[[ 30.0 -88.6  57.1]
 [ -2.5  19.6  -3.5]
 [-23.6  11.2  30.4]]
->
[ 57.1  19.6 -23.6]

[[ 26.9 -39.1 -16.3 -41.0 -12.4]
 [ 19.6  -7.9   4.0  41.0 -31.8]
 [ 75.1  74.7 -15.7 -20.7  -5.3]
 [ 17.0 -39.8   5.9  24.1   1.8]]
->
[-12.4  41.0 -15.7 -39.8]

[[-11.7  23.2 -18.2  25.5]
 [ 64.7 -29.0 -25.1 -11.3]
 [ 15.7  44.7  12.1 -36.4]
 [-16.0  30.2  44.0  19.2]
 [-33.2  15.4  45.2  19.0]]
->
[ 25.5 -25.1  44.7 -16.0]

[[ 10.0  -1.2   5.8]
 [-46.4 -75.8 -58.6]]
->
[  5.8 -75.8]

[[ -1.9  19.3   4.4]
 [  3.4 -27.9  75.0]
 [ 18.7 -20.8 -42.5]]
->
[  4.4 -27.9  18.7]

[[ 33.1  86.5]
 [-76.0  41.0]]
->
[ 86.5 -76.0]

[[ -1.0 -68.9  69.1 -38.3]
 [ 34.7  34.5 -62.5  20.6]
 [  8.9  53.6 -48.7  61.1]
 [ 70.4  27.6  44.9  18.8]
 [-14.6 -18.9  54.0 -57.0]]
->
[-38.3 -62.5  53.6  70.4]

[[  5.7 -26.2  73.6]
 [  7.4  46.3 -31.9]
 [ 10.8 -25.2  67.0]
 [-60.0 -59.4  22.0]
 [ 56.4 -29.1 -43.2]]
->
[73.6 46.3 10.8]

[[-77.6   5.7  74.4 -61.5]
 [-45.7  22.4 -44.1 -73.8]
 [-44.2 -78.5   6.4  68.9]
 [ 21.3 -45.9 -78.4   5.6]]
->
[-61.5 -44.1 -78.5  21.3]
